array([ 538, -543,    8,  -13, -197]) | -197

array([[60, 14, 42, 90],
       [97, 55, 39, 61],
       [88, 68, 30, 78]]) | 78

array([ -3, -16,  32,   8, -11, -36]) | -36

array([94, 58, 43,  2]) | 2

array([ 21, 179, 197,   2, 187]) | 187

array([[384, 346, 483, 499, 424, 545, 535],
       [291, 434, 173, 990, 425, 445, 539]]) | 539

array([[7, 3, 8, 4, 2],
       [3, 3, 6, 7, 7],
       [5, 5, 4, 4, 7]]) | 7

array([[106, 215, 207, 145,   7,   5],
       [125, 136,  94, 118,  58,  28]]) | 28
---
   9.074   -12.445  -149.654   161.241 -> -12.445
 -7.36   11.23    8.51  -10.93    2.45 -> 11.23
 0.444  -0.100   0.654  -1.038   1.776 -> -0.100
-108.13   -69.68   -12.02   126.37 -> -69.68
 15.816  -13.164   15.205   17.833    8.756  -11.207 -> -13.164
-0.150   0.007  -0.065   0.016  -0.032   0.138 -> 0.007
---
array([[-21.3,   9.4,  68.6,  -9.8, -57.5,  -3.8],
       [-32.4, -21.3,   9.4,  68.6,  -9.8, -57.5],
       [-19.6,  -2.5,  16.9, -32.4, -21.3,   9.4]]) yields 9.4

array([[-76.8,  -8.8,  38.9,  26.6, -37.9,  47.2],
       [-82.8, -15.2,  44.2,  57.0, -19.0,  55.3],
       [ 73.1, -30.2, -68.3, -74.0, -33.9, -90.8]]) yields -90.8

array([[ -1.1,   9.0, -23.5,  11.8,   6.5, -24.6],
       [-86.8,  69.3,  -0.1,  68.9,  19.6, -22.8],
       [-86.5,  57.9,  12.5,  51.1, -13.8, -13.4]]) yields -13.4

array([[-82.5, -50.1,  64.0, -68.4,  -1.4,  25.1],
       [ -5.7,  61.9,  69.9,  15.1,  14.7,  15.6],
       [ 26.2,  81.1, -44.1,   8.9, -12.7,  69.0]]) yields 69.0

array([[ 40.3, -61.4,  40.4,   8.5,  33.2, -53.4],
       [ 39.5, -87.9,  53.9, -27.1, -69.0, -49.8],
       [ -5.4,  57.0,  -8.4, -16.8, -57.9,  79.8]]) yields 79.8

array([[-52.5,  -3.5,   8.2,   3.8, -29.4],
       [-48.5, -14.8,  -4.4,  -8.2, -19.3],
       [-44.8, -42.5, -21.7, -41.7, -80.9]]) yields -80.9

array([[ 37.2, -30.8, -44.1, -46.6, -24.8, -40.4],
       [ 54.0,  -8.3,   1.4, -48.7,   5.6, -14.1],
       [-31.1,  51.4, -11.3,  28.4,  57.3,  91.4]]) yields 91.4
---
[[ 39.6  -3.7 -75.7 -54.5]
 [  4.1  -1.2   7.2 -12.9]
 [ 36.9 -18.4 -66.7 -29.5]]: 4.1

[ 79.9  -6.7 -14.6  16.1  54.4]: 54.4

[[ 42.5 -42.0 -52.0 -62.1 -71.9]
 [  3.5  -6.7 -25.4  13.0  12.7]]: -71.9

[ 37.5  51.8  19.6  -7.6 -75.6]: -75.6

[[-37.1   9.3  -1.4 -21.6 -23.8  53.5]
 [  7.5  -6.3 -24.9 -16.3  14.8 -49.5]
 [ 90.4 -10.2  55.7  90.6  32.4 -27.4]]: -23.8

[  2.4  -0.9  10.9   2.6 -34.7  68.4  12.5]: -34.7

[ 80.5 -76.1   3.0  14.5  88.6 -17.8 -68.4]: 88.6

[[  8.4  38.5 -18.5 -44.4 -26.0  51.6]
 [  6.4 -19.6  23.5  51.7  44.5 -25.3]
 [-32.2  24.6 -49.6  24.3  64.8  69.2]]: -26.0
---
Q: [5119, 1790, 8831, 4073, 8962, 4555, 6085]
A: 6085
Q: [[1148, 8363, 8112, 7459], [5208, 5127, 8239, 3214]]
A: 3214
Q: [0, 4, 4, 2, 8, 0]
A: 0
Q: [[3377, 8958, 3622, 9309, 2980], [4705, 5488, 7525, 5059, 5181], [7602, 6744, 3627, 8611, 5686]]
A: 5686
Q: [8, 6, 4, 0, 5, 5]
A: 5
Q: [-40, 45, -18, -21, 10]
A: 10
Q: [3, -23, 34, -31]
A: -31
Q: [[-160, -270, -183, -56, -15, 559], [-110, 257, -58, -58, 221, -584]]
A: -584
Q: [135, 319, 326, 91, 500, 257, 841]
A: 841
---
[[ 1.1 -1.2  0.7 -1.0  0.6]
 [ 0.1 -0.9  0.4 -0.9  0.9]
 [ 1.7  1.2 -1.5  0.3  0.8]] Answer: -0.9

[[ -6.5   4.0 -19.3  14.2   2.3 -19.3]
 [ -4.0   2.9 -15.8  14.1   4.2 -15.8]] Answer: 4.2

[[  79.78   93.49   79.63  112.70   86.43]
 [  78.01 -194.37   77.31   65.56   82.86]] Answer: 65.56

[[ 0.6  1.2  1.0 -0.8]
 [-1.7  0.8 -1.0 -1.4]] Answer: -1.0

[[   4.55 -151.36   96.70  -65.54 -105.28  105.54]
 [  51.13  -50.67  152.42 -145.78   83.36  -74.87]
 [-111.61   27.01  211.71   21.22  -59.94  189.62]] Answer: 83.36

[[  -5.6  -54.7  -54.1   21.0 -187.2  -73.3 -182.5]
 [ -56.1   31.0    8.7  -90.5 -103.9  -20.6  144.1]
 [ -60.2    7.7    5.9  -27.4 -111.3  -20.9  -77.9]] Answer: -20.6

[[  7.962   6.324 -12.393   9.333  -4.810]
 [  3.139  18.426  17.604  -8.436   8.540]
 [  4.803  17.153  23.492  -5.070  11.427]] Answer: -8.436

[[-0.1 -1.4 -1.7  1.3]
 [ 0.1 -0.4  0.8  0.1]] Answer: 0.8
---
Q:
 -3.5   43.6  -67.7   63.3  -62.5
 50.0  -61.0  -35.3   84.9   10.2
A: -3.5

Q:
 33.3  -70.5   -7.5  -34.2
-12.5    1.6  -36.3  -87.0
A: 33.3

Q:
-56.6   12.0   57.9   32.0   36.9  -82.9   71.4
 19.0   28.9   29.2  -60.6  -70.2  -72.1   71.5
A: -56.6

Q:
 18.0    4.5  -29.1  -64.9  -46.9    4.9
-10.4  -69.4  -31.0    5.9   64.8  -69.6
A: 18.0

Q:
-16.6  -73.5  -68.1  -42.8   18.3   12.8
 41.5   37.8  -61.5  -60.1   -7.4  -13.6
A: -16.6

Q:
 25.3  -56.4   -4.7   11.0  -54.4  -36.6   61.7
 67.7   67.4   69.5  -58.2   65.9    8.3   55.0
A: 25.3
---
Q:
[[ 15.8   3.0 -55.5  21.4 -39.2  58.2]
 [ -0.5  14.2   1.1  66.1 -22.2  -0.5]
 [-40.6 -49.9  24.0 -27.7  23.3  11.0]]
A: 11.0

Q:
[[ 80.3  21.9 -50.5  -5.2]
 [-34.4  85.6  58.0  76.9]
 [ 64.5 -13.9  13.1 -13.1]]
A: -13.1

Q:
[[-17.9  44.5  29.2   0.5   4.3  88.8]
 [-28.5 -29.4 -40.7  34.6 -62.2 -11.6]
 [ 27.0  12.5  24.3 -16.7  22.9   1.1]]
A: 1.1

Q:
[[  5.4  76.4 -28.0 -27.5]
 [ 54.3  52.5  16.6 -12.5]
 [ 45.2 -34.2  49.2 -32.9]]
A: -32.9

Q:
[[ -9.0 -29.9  -7.7  19.3  14.0 -23.4]
 [ 53.0   8.0   1.4 -17.1 -32.5 -59.6]
 [ 25.4  10.9  -3.4 -35.2 -74.3   9.9]]
A: 9.9

Q:
[[ 66.7 -63.0  16.0 -41.3 -22.3  43.9   4.3]
 [ 58.5 -69.6   7.9 -64.1 -14.4  13.0   0.9]
 [-50.4  50.0 -14.3  -9.2 -29.5  28.7  35.1]]
A: 35.1

Q:
[[ 27.5  28.2 -41.6  51.7]
 [ 22.3  19.7 -84.3  29.2]
 [ -4.5 -58.7   1.1  26.3]]
A: 26.3
